What can hang from each mark:
fufa: gades pomit robitab
godiv: babi detiman pusu
guso: babi
lilu: gegul
nuza: fufa gades
pusu: babi guso nivi
babi: gades godiv pusu
pomit: gegul lilu nivi robitab
nivi: babi detiman godiv lilu pusu
gades: babi fufa
detiman: babi gades pusu
robitab: fufa gegul lilu pomit
gegul: guso nuza robitab

Every row comes from one small tree of marks. The marks that hang from a mark follow it in brackets, in alphabetical order. Every link used is in the known rows. Which tree was each row made from?
Each row is shifted at random along 4 fixed directions that mean nothing.
Known rows:
fufa{gades{babi} pomit{gegul lilu} robitab}: -342  -72 -248 -371  321 -361  224   12  139 -506  307 -309   42 -195   44  393    2 -107  284  120 -187 -385 -264 -352   -6 -285   -2  305  148  366 -102  151  183   28   96  346   53 -135 -202   19 -229 -272  140  -61  332   94  590  275 -229   80 -178  115  -39  208 -151   69   70  143 -143   57  -68  -27 -598
babi{gades{fufa} godiv{detiman} pusu{guso nivi{lilu}}}:  -12  -69  223  116  104  -10   11  -21  323 -139 -142 -149   32 -313  -16  366  -44 -303  235 -170 -232   99 -403 -138  119  205   -9  302 -314  292 -203   25  197  -63 -169  163   55  -76   16  157 -293 -387   97 -495 -155   50  133   74 -214   61  154   58  -36   62  367 -182  -24  -23   18   98  408 -114  123
gades{babi{pusu{nivi}} fufa}:  -30  217   58   92  155  -62   54  191  -50   -5   98   24  113 -121  200  -44    9  -88   72   62 -115   75 -119   77   93   72  158  -34 -212  -98   81 -137   28 -112  -52   -7 -244 -115  -66  222 -225  -46   14   66 -141   18  -72   25  -80  111   73  192   75  -58    5  -19    8 -108 -234   41 -211  -70   69
nuza{gades{babi{godiv{pusu}} fufa{pomit}}}: -112  141  -55   64   87 -118  130  227   74  -80  192  -34  106  -83  127   10   23  -19  169   92 -178    7 -146   15   76  -38  230  196  -81  111  -24 -114  162 -168   43   87 -222 -108  -86  297 -216  -67   99   98  -25   61   49   24  -67   27  149  171   75 -110   50  -40   71 -305 -172   73 -342   15  -28
robitab{fufa gegul{nuza} pomit{nivi}}: -139  -39   -3   84  127 -254   72  112  -80 -156  -74   45 -185 -347  262 -143 -163  -79 -177  441  -48  402   63  -32 -149  -67 -123  216 -182 -119  -24  127 -232  182 -161  191 -369  -56   21  256  278  -12  203  290  -85   24  152  189 -151  107 -207 -166   52   67 -156   84  165  197 -156  215  -45 -102  -50
godiv{babi{gades} detiman pusu{guso}}:  -12   88  -22   96  211  113   33  268  139   56  105 -148   26  -37  -29   25   64   46  266 -209  -58   60 -157  116   39  -96  244  -15    1  192  113    0  192 -137  122 -128  -48 -110  -97  227 -379 -126 -219 -124 -156  206   38    2  -69  -64  388  296  188 -323  136 -348  251 -395 -105  251 -184  -18   31
godiv{pusu{babi guso nivi}}: -106   78   86 -138  302  -64   51   98   94   -8   36 -166  122  -36  -13  114  103  -82  192 -141  -70 -216 -136   20   85  -10  291 -178  -62   54  128  -18  122   23   69  -49  -16  -38 -199   29 -401  -91 -247 -237   -8   62  123  -75 -164    5  170  282   41  -99   60 -282   57 -220 -153  154  -67 -129  -89
lilu{gegul{guso nuza{gades{babi}} robitab{pomit}}}:   65  -55  164  -56  -50 -354  127 -117  -41 -114 -279  224 -107 -313  129 -163 -219 -264  -51  283 -216  411    9 -161 -137   73  -84  536 -381 -128 -315   65  -55  144 -167  315 -198  -28   28  436  235  -63  294   28  -78 -104  -38   93 -146  -29 -128 -228   16  153   94   30   55  -36   42  205  115 -198  153
guso{babi{gades{fufa{pomit}} godiv{pusu}}}: -203  221  -43  -92  206   28   25  107  -40   72  217 -189  210  -79  147  171   62   84   34  -33  -65 -339  -44  156  219  129  316 -213    8  -79  224  -99   63 -115  -66    5 -203  -94 -182  -67 -440  -18 -149  -34  -60  -32   99  -37 -121  211   41  245   -1 -173   -6 -112   40 -180  -85    9 -283  -44   49
nuza{gades{babi{godiv} fufa{pomit}}}: -165   53  -46  -62  153 -183  180  143  113 -204  172 -143  128 -163   63  143   54 -138  202   38 -212 -121 -266 -113   83  -14  128  258  -97  208 -122  -91  180 -149   10  217 -113 -135  -54  237 -238 -125  192   10   76   73  188   66 -149   57   36  141    7   33   42   61   27 -144 -189   20 -142    5 -170
gades{babi{godiv{pusu{guso nivi}}}}:    8  127   57  130   79 -117   64  159   74    1   61  -21    3  -77  111  -55   60 -110  199   11 -171  129  -61   45   35   21  214   67 -175   15  -15 -145   91  -97    2  -48 -201  -64  -58  260 -195  -63  -24  -47 -107   47  -28   -7  -60    1  259  239   82 -123  160 -178   57 -258 -186   98 -190  -80   81
detiman{babi gades pusu}: -157   21  -63   28  362   36  143  332  156  -81  314 -352   85 -183  -65  197  327  -51  284 -210  -63 -145 -381  -44   66 -188   84 -151   29  304   41 -122  124 -256  246   10   37 -212 -131  121 -406 -204  -24  -30   90  328  289   67 -225    5  197  392  100  -57  -33   23  209  -11 -322   50 -106   76 -241
guso{babi{pusu{nivi{lilu}}}}: -186  270  -73 -285  419   73   12  134 -304  183  182 -226  154  -68  208   29  131   66 -146    4   88 -374  103  291  175  124  272 -671   55 -304  472  -61 -166   -6  -15 -122 -212 -125 -202 -272 -509   87 -421  116 -138  -60   84  -11 -196  311 -145  314  -19 -226 -241  -26   17  122 -251   22 -207 -133  -60
nuza{gades{babi fufa{robitab{lilu}}}}: -152  211  -89 -178  243 -116  147  162 -170  -51  164  -24   85 -159  225   -5  -83  -36  -90  181 -109  -47 -113   64  101   82  126  -22 -107 -129  137  -23   34  -78  -70   96 -274 -146  -58  117 -235   46   54  210  -92  -79   -1   97 -123  156 -179   82   13  -27 -206  133  -34   76 -253   28 -155  -94 -108
nivi{babi{gades} lilu{gegul{nuza}} pusu{guso}}: -103   76   21  -43   60   78  -61  -57   63  102   35 -125  145 -157  -82   12   68  117  106 -183   -1  -44 -113   -9  -29 -132  255   68  -16  182  -28   61  -36 -112  208   31  -12   -5 -166   95 -324 -256 -176 -269   26   38  170 -140 -253  -55  144  180  128  -38  136 -144  300 -387  110  138 -259  -68  -24
nuza{fufa{pomit{nivi} robitab{gegul lilu}} gades{babi}}: -310   37 -135 -305  189 -308  127  -13  257 -379  236 -154  160  -65   47  263  -65  -19  199  168 -196 -374 -285 -234   52  -52  242  360  137  232 -117    8  314  -44  100  311 -127  -40 -210   54 -210 -148  198  -56  262  -73  413   33  -86  -40 -141   22  -73  166  -42   66   -2 -242  -81   86 -252  -54 -377
guso{babi{gades pusu}}:  149   29  138  218  -83  -62  121  147 -105  145 -160  121 -221 -266  271 -171 -116 -199  -48   86 -244  520   13  101  -26  164  -79  205 -375  -83  -91   19  -91  -99 -196    8 -289 -132  174  372   23  -62   67   40 -390   36 -226  129 -155  148  152   13   58 -159  131  -76   71   89  -90  208  145 -124  284
robitab{gegul lilu pomit{nivi}}: -132 -198  116 -219  -39 -492   78 -274  333 -395 -219  -40 -180 -275  138  255 -232 -276   -4  317 -284  101 -148 -396 -158   64    4  632  -91   48 -354  126  179  187 -253  417 -131  107  -75   67  270 -194  404 -309   74 -254  333  110  -17  -38 -221 -266 -205  343  150    3  -71  121  106  185  350 -234 -211
guso{babi{godiv{detiman{gades} pusu}}}:  -73   53   -1   95  122   -7   60  191   85   20  119 -177   28 -112   64   43  147  -49  179  -72 -116   -9  -71   89   44   -6  184  -31  -32  112   48 -107   70 -145   22  -14 -128 -128  -68  151 -272  -77  -84  -28  -95  145   88    5  -87   57  281  277   80 -242  120 -169  170 -246 -122  130 -175    4   48
nuza{fufa{gades robitab{gegul{guso} pomit{lilu nivi}}}}:  -68  -17   79  112 -172 -375  152  -15  241 -218  -86  224 -119 -209  225  -23 -348  -91   86  387 -316  362  -97 -221  -99   28   71  752 -170   72 -292  110  211   26 -136  254 -332   19  -27  412  227  -98  377  -28   13 -131   24  101   28  -97   53 -197   -3  131  157 -101   25 -287   60  271 -104 -155   65
guso{babi{gades{fufa}}}: -163  262   43 -305  155  -40   71  -63 -209  142   -1  -40  145 -178  257  168 -175  -27 -262   91 -115 -260  -52  109  242  433  196 -124 -168 -374  190  -11   57  -12 -346  100 -287  -45  -90 -182 -361  124   16  -73 -165 -324  -93    4  -94  270 -259   31 -152   35  -81   50 -178  137  -71  -42   97 -224  114
godiv{detiman pusu{babi{gades} guso nivi{lilu}}}: -157  198   53 -270  283  103  -82   -5  122  119   26 -164  216   28   -9  277  -27   63   56 -144    2 -386 -148  103  190  169  430 -249   43  -92  287    6  252   43  -42 -107  -19   56 -307 -255 -593  -67 -314 -399 -101 -167   63 -131  -11   13  105  254  -41 -147  102 -346  -18 -301  -21  117  -22 -188   17
godiv{detiman{gades} pusu{babi nivi}}:  129   64  111  264   46   68   19  326   67  182 -127   87 -147 -113  157 -107  -85  -85   80   78 -112  502  -75  151  -45   -8  116   78 -215  -19   93   16   91  -66  -63 -207 -186  -54  -14  312 -140  -60 -104  -36 -403  110 -238   60   59  -67  376  151  144 -292  158 -284  156 -200 -143  310   42  -78  271
nuza{fufa gades{babi}}: -137  118  -67 -147  192 -112  184  162  -67  -73   89  -44   85 -158  125  -23  -58 -101  -12  131 -143  -30 -215   -3   91  154  103  143 -144   38  -44  -30  105 -120  -26  171 -231 -150    8  211 -238   31  152  175  -16  -15   43   60 -137   65 -111   61   -4   11  -82  141  -31  -74 -254   52 -109  -75 -109
pusu{nivi{detiman{babi{gades}} godiv}}:  -87  -26   80  126   60  -45   27  115  282  -36    4 -190   72 -163   -9  140  121 -105  287  -38 -138   40 -228  -69  -29  -97  181  143  -21  247  -55  -67  109 -100   52    1   -6   -2  -99  123 -265 -213   10 -245  -28  150  183  -53  -99  -47  328  251    2  -47  247 -167  146 -313 -116  156  -50  -33   -8
pomit{lilu{gegul{guso}} nivi robitab{fufa}}: -158  -28 -111  167  152 -260  102  100  218 -290  168 -127  -53 -190   40  -45   90   64  228  212   83  177  -54 -249 -232 -371   61  253  200  296 -222    0  -45   14  135  254  -57 -104 -133  323  115 -275   77  222  235  278  406   35 -138  -79   64   43  198  -22  -42  -90  328 -258 -104  174 -454  -37 -289
robitab{fufa{pomit} gegul{guso nuza{gades{babi}}} lilu}: -119  -43   36 -223   46 -360   69 -158  -89 -226 -178  135 -128 -303  247  -34 -274 -166 -260  400 -185  227   13 -105  -82  127 -106  396 -263 -219 -128  159  -68  212 -234  348 -317    9  -11  152  231   -4  308   68  -34 -242  100  191 -115   76 -326 -251  -85  175  -94  116   10  192  -36  163  108 -194  -44
pusu{nivi{babi{gades{fufa{pomit}} godiv} detiman}}:  -45   77   50  159  147   40   21  206   12   85   10 -105   28 -214  166    6   28  -60  131   54  -67  195  -96   91   -5  -85  103  -61 -113   49  124    1  -90  -84  -22 -107 -132  -85  -38  155 -242 -139 -127   -6 -206  160   34   39 -136  117  192  182   82 -150   56 -105  168  -61 -175  173  -68  -40  104
pusu{babi{gades} nivi}:  -47  237  145 -203   93  -48    4  -38  -62  205 -116   23   88  -95  229  144 -184  -65 -165  123 -117 -128  -61  106  186  346  285  -82 -178 -321  169   -6  118   67 -286  -48 -228   74 -126 -159 -332   14 -101 -223 -235 -316 -149  -56  -34  158  -78   65 -153    0   42 -148 -187   21  -69   75  134 -269  165
guso{babi{gades{fufa} godiv pusu}}:  -57  158   80   54   31    7   14   44   14   81   53  -61   76 -157  178  108   -7  -59    4  -19 -170  -49  -86  113  173  268  180   19 -180  -78   31 -107   70 -129 -169   54 -238  -81  -37   68 -277  -68    2 -118 -179  -78  -35   -4 -114  184   97  138  -33 -119  143 -104  -24 -117  -32   35  -76  -89  206
pomit{lilu{gegul} nivi{babi godiv{pusu}} robitab}: -112  103    5 -193    2 -174  -77 -229  139  -75 -171    1  -94 -187  157  174 -268   -1 -135  298   -3  124  -76 -199  -79  247  166  327  -19 -216 -127   53  146  107 -332  149 -216  142 -172  -76  -73   17  123 -228  -39 -344   84  -15  107 -105 -163 -210  -94  254  114  -71 -113  -50   95   79  100 -325   30
robitab{fufa gegul lilu}: -128   50  -14  216  -76 -249   21   68  158 -146  136   43  -44 -119  186 -144  -60  120   -1  276 -102  206   42  -42 -138 -217  204  285   76  118  -75   19    8   15   88  158 -302    4 -103  286  216 -186  150  158   83    7  183   20  -50  -17  114   47   98 -124   -5 -142  257 -355  -10  231 -500  -14 -107
lilu{gegul{guso nuza robitab{fufa{pomit{nivi}}}}}: -231  110  -83  -16  215 -218   44   69   28 -120  247  -81  229  -87  -18  -99  144  168  176  135   79 -203   62  -28  -50 -297  289    3  153   76   25  -65  -84   72  253  202 -122  -61 -286  193  -92 -138  -62  206  294  149  353  -75 -204   -5   13  175  159  -85  -82  -92  319 -487  -26  123 -699   -1 -136
gades{babi{godiv{detiman pusu}}}: -132   99 -148   -8  419   13   88  317  -83  -69  279 -313   73 -117   36   -7  273  -80  216  -86    3 -108 -124  116   54 -137  108 -326  -14  123  189 -137  -66 -135  146  -56  -77 -228  -71  123 -388  -51 -167  176  -28  278  219  113 -185  132  118  397  141 -208  -94   -3  179  -17 -376   26 -235   41 -189
nuza{fufa{gades robitab{lilu{gegul{guso}}}}}:  -67   -7   -5   12  152 -248  227  155 -142 -148  -47  105 -149 -341  256 -137 -253 -178  -47  319 -189  413  -87  -61  -72   -2 -164  302 -272    3  -66  179  -96   26 -100  165 -296 -187   91  398   89  -32  182  254  -97   46    1  272 -192   97 -157 -116   89   59 -146  106   73  180 -189  228   68 -133  -29
robitab{fufa{gades{babi}} pomit{gegul}}: -333  -48 -208 -138  426 -165  180  173  -36 -318  284 -321   40 -281   75  123  114  -91   90  142  -25 -190 -178 -148    1 -252 -112  -45   61  245   21   68 -136   20   96  250  -57 -220  -93  104 -118 -134   95  237  230  273  472  234 -297  205 -182  139   21   44 -265  139  192  206 -349   58 -157   53 -484
godiv{babi{gades pusu{nivi{detiman}}}}:   62  214  -22  215  146  139   11  347 -134  251   98  -24  -48  -93  224 -190   24   86   33   39   -8  268   45  300   30  -50  193 -225  -67  -80  258  -33  -92 -139   49 -242 -272 -120  -18  207 -256  -54 -287  174 -343  142 -128   45 -110  136  245  254  159 -373  -19 -187  197 -134 -204  218 -288  -48  179
pomit{gegul robitab{lilu}}: -107  142  -38  -66  123 -222   71  -16 -107  -80   48  -11 -100 -201  251  -58 -156   55 -154  308   43  154   67  -79 -123  -50  134   81  -20 -126    0  115  -53   93 -134  147 -234  -62  -77  123   53  -77   35  189  -31 -109  129   94  -97   87 -173  -60   93  -37 -182  -45   73  103  -46  139 -167 -179 -108
nuza{fufa{robitab{lilu pomit}}}:  -61   69   92  102   -6 -285  137   81   17  -86  -56  169 -102 -245  308 -126 -311  -50  -49  373 -201  387    9  -59  -93    6   69  389 -247  -78  -47  109   10   35 -159   61 -399  -67   24  380  152  -19  180  160 -122  -88  -41  105  -60   45  -62 -163  103   26  -38  -48   56  -40  -39  264 -105 -174   98
nivi{pusu{babi guso}}:  -93  -78  152 -220  208 -139  111  -85   76 -109 -130 -161    9 -251  -46  168   17 -289  123 -148 -193  -59 -295 -175   21  132    2  120 -298   76 -130   50   75   12 -102  139   17  -58  -20   78 -258  -84   61 -371    9   -8  138   31 -247   23    7   82  -47  178  130  -70  -20   80 -106   84  351 -190  -96
fufa{gades{babi{pusu}}}:  -35  159  -95 -165  257  -48  168  207 -418  105  -19   60 -170 -282  344 -102 -186 -202 -270  273 -142  263  -36  164  116  294 -156 -122 -332 -366  202   67 -151   12 -265    9 -370 -167   84   68 -179  194   46  232 -319 -135 -200  317 -126  277 -255   31  -77   -1 -209  181 -154  484 -370   29  247 -196   49
detiman{babi{gades} pusu{guso nivi{lilu}}}:    1  144   92   99  253   77   73  254    4  133   70  -91   -5 -172  107   16   95  -24  117 -115  -45  148 -127  126   50  -68  126 -238 -130   11  170  -31  -21 -116   91 -170 -113 -121  -95  142 -338 -173 -243  -60 -201  155  -19   15 -210   60  197  279  138 -159    0 -172  151    6 -251  177  -46  -94   55
pomit{nivi{babi lilu pusu{guso}}}: -102   19  -11 -108  263  -40   69   75  -44   23  -40 -167  -70 -259   58    4   21  -86   67   -8    3  135 -127  -40  -79  -24   23  -74  -84    8   46   53 -126  -45   -6   -1 -109  -85  -44   36 -230  -49 -120  -94  -76   63  139   43 -203   34  -27  100   45   74    1   33  131  103 -180  110  108 -170 -117
detiman{gades pusu{nivi{babi}}}:  -69  288  -11  209  121  106   -8  353   40  272  233   -7  104    8  164  -52  107  226   70   73   -1   49  -22  230   91  -89  424 -240   63  -92  279 -132   82 -177  153 -234 -265  -17 -248   89 -336  -42 -218   76 -145   63  -90 -113   14   -4  312  342  113 -298   14 -214  163 -388 -178  130 -503  -13  161
pomit{gegul{nuza} lilu nivi{godiv pusu{babi}} robitab}: -163   12   -4 -259  -20 -189 -103 -293  187 -197 -206  -47  -78 -224   54  258 -201   -9 -131  289   45   28 -142 -274 -123  240  122  461  -46  -97 -267   98  154  161 -328  319 -138  160 -155 -112  -50  -76  215 -291   38 -315  241  -32   43 -145 -184 -219 -104  307  144  -49  -95  -56  163   40  106 -296  -49
nivi{detiman{gades} godiv pusu{guso}}: -234  171  -87  118  266  265  -48  246  -55  239  212 -215  149 -118    2  -56  203  192  103  -72  103   -5  -77  243   35 -141  301 -426   45  -22  344  -47 -141 -182  167 -234 -119  -72 -194  -11 -490   47 -270   -8 -103  210   52 -115 -126   34  316  383  171 -318   33 -153  283 -365 -222   76 -386   20  115

Which tree is each row?
 -41   15  134    1 -155 -290  106  -64  157  -90  -80  168  100 -129   64  -74  -48  -72  124  121 -263   78   -3  -72  -28   61  211  570 -205   -2 -263  -67  158  -21  -33  289 -223    6  -74  367   33  -55  236  -87   28  -73    4 -113  -68  -87  186    8   30  -31  219 -135  122 -532  114  181 -310  -86  177 | gegul{guso{babi} nuza{gades{fufa{robitab{pomit}}}}}
-320   61 -149 -498  465 -164  127  -39 -176 -231  161 -303  198 -178  -15  137  144  -31  -31   15   79 -504 -104  -39   65   20  128 -190   72   36   53   72  -52   67   79  362  -15 -163 -173 -117 -350  -52  -63  128  237   27  444   48 -331  137 -330  152   -9   33 -272  165   88   70 -159   -7 -171  -68 -361 | pomit{gegul{guso{babi} nuza{fufa{robitab{lilu}} gades}}}
  13   33   46  -43  193   40   44  164  -45   74 -116  -57  -97 -192  116   40 -111 -158  -22   11 -106  225 -161   77   33  169    7   16 -258  -70  100   69   68    0 -184  -51 -137  -87   17  123 -245    5  -29  -98 -304   -6  -83  147  -54   60   64   75   32 -104   55 -119   24   91 -137  177  270 -145  112 | godiv{detiman pusu{babi{gades}}}
 -16   22  -14  161  137  -95  105  253  -59  -75   98   58   55 -242   56 -246   72  -39  123   98  -57  269  -66   52  -94 -224    1  226 -211  148  -77  -26 -145  -63  164  131 -180 -214   27  535    6 -137   35  286  -73  293   71   43 -259   26  128   92  244 -170  -52  -21  290 -231 -134  210 -408   28    9 | gegul{nuza{gades{babi{pusu{guso}} fufa}} robitab}
 117  172  126  516 -140  -95   81  275  -36  162  -56  252 -220 -223  351 -301 -206    2    7  331 -142  777  152  172 -106  -28  112  261 -298 -157    4  -15  -52  -82 -180 -129 -444  -84   79  526  166  -15   83  259 -377   40 -316  104   55   23  321    1  247 -317  135 -211  188 -203  -76  271 -227  -72  469 | babi{godiv{detiman{gades{fufa{robitab{pomit{gegul{guso}}}}}}}}
-103  107  149   51  166  -24   49   63  181    6   23 -110  143 -135   29  147   67  -71  224 -112 -105  -69 -188   -2   80   11  256  -35  -79   81   44  -44  125  -47    2  -18  -32  -35 -139   72 -358 -183 -111 -251  -46   70   73 -105 -145   17  247  247   50  -96  155 -257   79 -267 -129  134  -53 -105   61 | pusu{guso nivi{detiman{babi{gades{fufa} godiv}}}}
  50  159   49  124  203  115    0  277  -49  204  -19  -18  -29  -74  109 -145  -15   60  105  -55   15  270   29  213  -34 -135  243 -207  -53  -34  242   44  -27  -72  106 -271 -150  -78 -123  210 -303  -79 -384   -9 -284  137 -122  -29  -90  -33  306  247  216 -320   32 -310  256 -265 -161  296 -176  -97  127 | godiv{babi pusu{guso nivi{detiman{gades} lilu{gegul}}}}
-177  -53   24 -421  104 -353  104 -218   79 -319 -237  -42  -84 -333   83  334 -269 -251 -151  276 -149  -31 -288 -326   -7  395  -56  545 -202  -60 -312  153  214  185 -385  517 -152   50  -26  -74  -42  -70  421 -228   52 -360  246  144 -105  -28 -448 -268 -241  481   34  220 -248  285   38  -18  490 -292 -171 | pomit{gegul{nuza{gades{fufa{robitab{lilu}}}}} nivi}
-208   83   -7 -132  -64 -298   62 -116  160 -187   11   43   51 -153  152  174 -221   26  -59  289 -175  -73 -107 -201   22  140  182  505  -80  -10 -172   40  231   85 -199  295 -271   79 -139   76  -22  -74  319  -87  142 -268  172   26  -10  -17 -123 -109  -94  190   73  -42  -50 -197   56   57 -155 -160  -80 | robitab{fufa{pomit{gegul{nuza{gades{babi}}} lilu}}}
 -25    1  -60   19  166  -33   55  101 -144  -48 -195  -76 -329 -363  227  -54 -106 -137 -140  270   81  554  -40  -11 -202   86 -183   33 -143 -113  -53  131 -202   32 -265   81 -201  -86   87   93  -11  -23   53  164 -274   34   48  218  -85   36 -111  -76   65   29  -43  126   62  386 -229  121  279 -188   23 | pomit{gegul lilu nivi{detiman{babi{pusu}} godiv}}
 -22    0   54 -242  217 -142  164   40  -79  -72 -155  -73  -91 -281  121  107 -107 -343  -48   63 -220  122 -223  -62   69  265  -77  135 -329  -42  -80   38   60   -9 -209  151 -125 -111   69  112 -229  -17  107 -110 -187 -103  -11  158 -189   99 -157   -3 -110  124   29  106 -145  291 -240   49  439 -199  -59 | nuza{gades{babi{godiv{pusu{guso nivi{lilu}}}}}}
 130   35   83  484  -33    0  119  405   91   64    4  106 -198 -228  195 -190  -33  -63  194   82 -167  703 -100   80 -131 -172  -33  272 -257  123  -43  -21   22 -174    0 -130 -250 -153   97  568   30 -152   90  160 -326  270 -161  159  -25  -43  416  131  274 -257  132 -174  283 -150 -174  308 -113   17  250 | godiv{detiman{babi{gades{fufa{pomit}}} pusu}}
-129  162  -37  -12  366   40   12  212 -138  118  149 -178  121 -138  134 -114  141   98   71   73  153  -22  101  173  -65 -320  217 -488  135  -61  357   -8 -264    1  199 -167  -78 -122 -221    9 -291 -125 -407  201  -84  201  169  -22 -197  149   51  296  166 -267 -189  -96  307  -85 -242  198 -358  -48  -84 | pusu{nivi{detiman{babi} lilu{gegul{guso robitab{pomit}}}}}
-120   67   61  -23   19 -230   45 -169  147 -161   41  -38   31 -173   85   74  -76  -18   63  101  -76  -41  -89 -220  -40   32  134  294  -44   49 -228   12  110   31  -87  299  -98  -27 -118  153    4 -162  175 -102  155  -57  208   -9 -125   11   14  -21    7   47   75 -133   89 -212   47   98 -188 -129  -60 | pomit{gegul{guso{babi{gades pusu}}} robitab{fufa}}
-144    8 -149  196  136  -61   22  176   41 -130   74  -46 -128 -300  139  -75  -39  109  -33  339  152  408  -51 -100 -224 -224  -65  203   82  104  -83   91 -157   30  -23  157 -171 -109  -46  247   90 -181   94  326  -26  203  228  103  -92  -24  -47  -62  200  -51 -132   20  300  -22 -121  165 -268  -56 -111 | pomit{lilu{gegul{nuza}} nivi{detiman{gades}} robitab{fufa}}
 -86  219   79  -61   39  110  -50  -50  -36  209  -36    2   73 -206  186   83 -186   67 -141   28  -52   73 -101   97   72  230  194  -22 -146 -228  173   28   43  -77 -182  -74 -224    0  -93  -95 -328  -44  -46 -200 -239 -249 -107  -30  -47  107  -17   54  -10  -33   75  -66    2  -38   -1   70   55 -211  198 | nivi{detiman{babi{gades{fufa} pusu{guso}}} lilu}
-206  -18  -86 -220  356 -256  248  153 -114 -236   51 -105  -54 -307  182   19 -156 -148   20  257 -107   93 -153 -101  -48  -86  -83  125 -109   84   15  187  -65   25  -11  214 -186 -200   -3  211  -89  -53   78  241   13   85  246  239 -280  119 -297  -87   53  100 -242  207   82  263 -245  181   74 -103 -259 | nuza{fufa{pomit{nivi{lilu}} robitab{gegul{guso}}} gades}
 -88  158   24  136  -85 -101  -57  -26   35   71 -115  142 -112 -214  232  -88 -278   86 -116  398   10  384   31  -16 -117  150  141  251  -75 -249  -31   22  -25   73 -267   63 -368   93  -85   94   75   65  167   39 -138 -197  -66   -1   94  -47   21 -139  -11   38  119  -67   22 -198   -1  130 -132 -206  232 | pomit{gegul{robitab{fufa}} nivi{detiman godiv}}
 -66  -80  258 -232  130  -94   27 -242  126  -21 -370 -121  -13 -355   14  250 -162 -342   44  -82 -187   99 -261 -183  -25  227  -17  190 -321  -19  -96  141   38   76 -269   58   40   46  -18  -60 -286 -116   11 -571 -129 -154   44  -13 -184   -4    0  -35 -121  253  249  -91  -66  144  -44  139  637 -300   39 | pusu{guso nivi{babi detiman godiv lilu}}
-157  188   20   79  300  163  -17  162   18  151  176 -226  221 -115   32   25  176  123  202 -175   89 -130  -56  172   50 -218  329 -386   93  120  280  -14 -113 -120  201 -182   -8 -106 -193    7 -487 -220 -429  -79  -68  224  136 -144 -239  107  264  380  188 -303    4 -249  295 -301 -169  151 -354  -20  -15 | pusu{guso nivi{babi{gades{fufa} godiv} detiman lilu}}
-187    2  -65 -249  280 -206  116    9    0 -131   16 -179   43 -243   11   99   12  -79   47  118   13 -102 -124 -135  -50  -19   70   66   34   52  -46   35  -38   57    2  254  -65  -72 -127   -2 -174 -116   23    0  108  -11  315   51 -215   38 -225   37  -33  151  -52  122   79   32 -105   50    9 -157 -243 | pomit{nivi{lilu{gegul{guso nuza{gades} robitab}}}}
  10   -3  181  156  -93 -135    6   -8  325  -46 -115  -42   44 -187   31  136  -52 -121  229    3 -185  177 -198 -160  -63  -56  199  410  -88  251 -211  -17  185  -81  -10   76  -36   36  -97  225 -120 -326   70 -326  -34   -7   92  -64  -53 -113  263   87   21   49  315 -187  138 -352   71  197   11  -89   55 | pusu{nivi{babi{godiv{detiman{gades{fufa}}}} lilu{gegul}}}
